Below are the code and all the weights of a small trained network. Each question names an input and a class and asks about switching units off, where a switched-off unit gives its printed mean instead of its output.

import numpy as np


def w(rows, s, z=0):
    codes = np.array(rows[::2]) - 128.0
    scale = np.full(codes.shape[1], s)
    scale[-1] = z or s
    return codes * scale


def norm(h):
    return h / np.sqrt((h * h).mean(-1, keepdims=True) + 1e-5)


def f(y):
    return np.maximum(y, 0)


def log_softmax(a):
    a = a - a.max(-1, keepdims=True)
    return a - np.log(np.exp(a).sum(-1, keepdims=True))


def net(x, mask):
    res = np.array(x, float).reshape(1, 5) / 4 @ E
    u = 0
    for l in range(2):
        y = f(norm(res) @ A[l][:, :-1].T + A[l][:, -1])
        res = res + np.where(mask[u : u + 7], y, B[l][:, -1]) @ B[l][:, :-1]
        u += 7
    return log_softmax(norm(res)[-1] @ U[:, :-1].T + U[:, -1])


A, B = {}, {}
E = w([
[123,134,120,124,124,129,132,135,118,130],'x0',
[169,33,138,151,97,153,221,166,137,213],'x1',
[183,151,32,156,189,143,120,201,224,116],'x2',
[119,129,122,133,122,127,123,132,125,133],'x3',
[186,251,170,208,124,137,137,132,91,195],'x4',
],0.0032)
A[0] = w([
[123,212,131,83,165,127,13,61,77,105,60],'0.n0',
[182,182,74,195,156,168,137,171,171,84,80],'0.n1',
[73,114,175,106,92,124,107,83,66,83,66],'0.n2',
[169,99,117,135,106,218,191,151,85,226,50],'0.n3',
[176,152,133,165,149,148,131,183,175,125,78],'0.n4',
[91,49,154,19,151,5,99,131,137,96,89],'0.n5',
[198,253,180,218,146,83,126,160,88,202,2],'0.n6',
],0.0034,0.002)
B[0] = w([
[93,158,168,173,83,97,212,214,178,137,230],'0.n0',
[136,122,151,59,150,95,80,122,106,174,219],'0.n1',
[177,122,110,64,203,114,87,133,143,197,207],'0.n2',
[115,122,179,159,104,75,138,154,145,72,211],'0.n3',
[164,103,156,86,150,106,111,111,101,143,184],'0.n4',
[151,168,92,177,102,217,146,99,118,122,234],'0.n5',
[135,123,70,143,111,253,140,36,108,76,253],'0.n6',
],0.0046,0.0034)
A[1] = w([
[51,15,38,79,135,201,116,126,162,31,93],'1.n0',
[55,112,206,123,75,102,170,47,4,160,128],'1.n1',
[180,16,164,200,110,101,217,192,125,179,55],'1.n2',
[38,213,109,127,145,64,77,142,136,31,38],'1.n3',
[135,206,137,187,113,156,88,110,120,122,61],'1.n4',
[178,117,17,116,214,110,95,222,189,136,68],'1.n5',
[145,144,122,137,153,143,102,95,96,115,3],'1.n6',
],0.0039,0.0012)
B[1] = w([
[186,231,148,210,121,210,164,60,53,155,245],'1.n0',
[183,118,55,63,211,106,38,160,193,156,253],'1.n1',
[24,195,133,143,111,69,131,170,145,34,224],'1.n2',
[106,19,169,177,68,63,222,216,165,109,206],'1.n3',
[98,4,78,144,114,143,183,112,101,100,194],'1.n4',
[110,103,178,60,124,93,64,86,89,191,222],'1.n5',
[101,83,150,120,128,135,146,126,146,99,145],'1.n6',
],0.0044,0.0043)
U = w([
[160,145,107,196,121,248,157,50,72,113,224],'0',
[69,119,164,174,93,23,180,245,165,78,155],'1',
[171,105,128,30,191,73,2,133,127,206,3],'2',
],0.0065,0.00048)

Each question gives the input, the list of numbers given to net, and the class t.
The units are the neurons (one row each of A and B). Each row of codes is followed by its name. A weight is (code - 128) times the scale printed after its matrix; where a second scale follows, it is the last column's (A, B and U).
mask holds one flag per neuron, layer by layer. A switched-off neuron (its flag False) gives its mean, the last column of its row in B, instead of its output. The means were averaged over made-up inputs and are rounded, as every weight is.
A unit's drop is (log p(t) with every unit on - log p(t) with that unit switched off) / (log p(t) with every unit on - log p(t) with every unit switched off).
The circuit of an input: a set's keep is (log p(t) with only the set's units on - log p(t) with every unit switched off) / (log p(t) with every unit on - log p(t) with every unit switched off). Starting from the 12 units with the biggest drops (on a tie, the unit counted first), units are removed one at a time, each time the one whose removal leaves the highest keep (on an exact tie, the one counted first), for as long as the keep stays at least 0.8.
units of the circuit, in order: the units of the circuit, biggest drop first
unit that matters most: the unit with the biggest drop
k most important neurons: the k neurons with the biggest drops, biggest first
top k neurons in layer l: the k neurons of layer l with the biggest drops, biggest first
input [-3,-1,8,3,6], class 2: unit that matters most => 0.n1
input [-7,-4,-3,2,-3], class 1: 3 most important neurons => [0.n0, 0.n6, 1.n3]
input [-1,5,7,-3,6], class 2: top 2 neurons in layer 1 => [1.n0, 1.n5]
input [-1,-8,3,3,6], class 1: 4 most important neurons => [0.n0, 1.n3, 1.n0, 0.n5]
input [-6,3,5,-7,0], class 2: 2 most important neurons => [1.n5, 0.n0]
input [-6,-4,-5,3,-5], class 0: 4 most important neurons => [0.n5, 1.n0, 0.n1, 1.n5]
input [6,-3,2,4,-3], class 0: 3 most important neurons => [1.n0, 0.n5, 0.n3]
input [-2,1,4,7,-5], class 0: top 2 neurons in layer 1 => [1.n0, 1.n1]
input [-3,-4,8,-2,6], class 2: 4 most important neurons => [0.n1, 1.n0, 1.n5, 0.n5]
input [-3,3,8,-5,7], class 2: top 3 neurons in layer 0 => [0.n1, 0.n5, 0.n4]
input [3,6,-8,-2,2], class 2: 3 most important neurons => [1.n1, 0.n0, 1.n3]
input [-7,-4,4,6,-4], class 0: 4 most important neurons => [1.n0, 1.n1, 0.n3, 0.n5]
input [4,-7,7,8,-4], class 1: top 3 neurons in layer 1 => [1.n3, 1.n1, 1.n0]
input [-1,8,-3,-2,1], class 1: top neuron in layer 1 => [1.n2]
input [-8,-1,-1,-8,0], class 1: top 2 neurons in layer 0 => [0.n0, 0.n6]
input [5,5,4,8,4], class 1: top 2 neurons in layer 1 => [1.n2, 1.n0]
input [2,4,5,-5,-5], class 0: 3 most important neurons => [1.n0, 1.n1, 0.n2]
input [0,-2,0,-4,1], class 1: 3 most important neurons => [0.n0, 1.n0, 0.n5]
input [6,-7,-7,0,3], class 1: top 3 neurons in layer 0 => [0.n0, 0.n1, 0.n4]
input [-8,-4,-8,2,0], class 2: units of the circuit, in order => [1.n1]
input [0,-8,-1,7,-8], class 0: top 2 neurons in layer 1 => [1.n0, 1.n2]
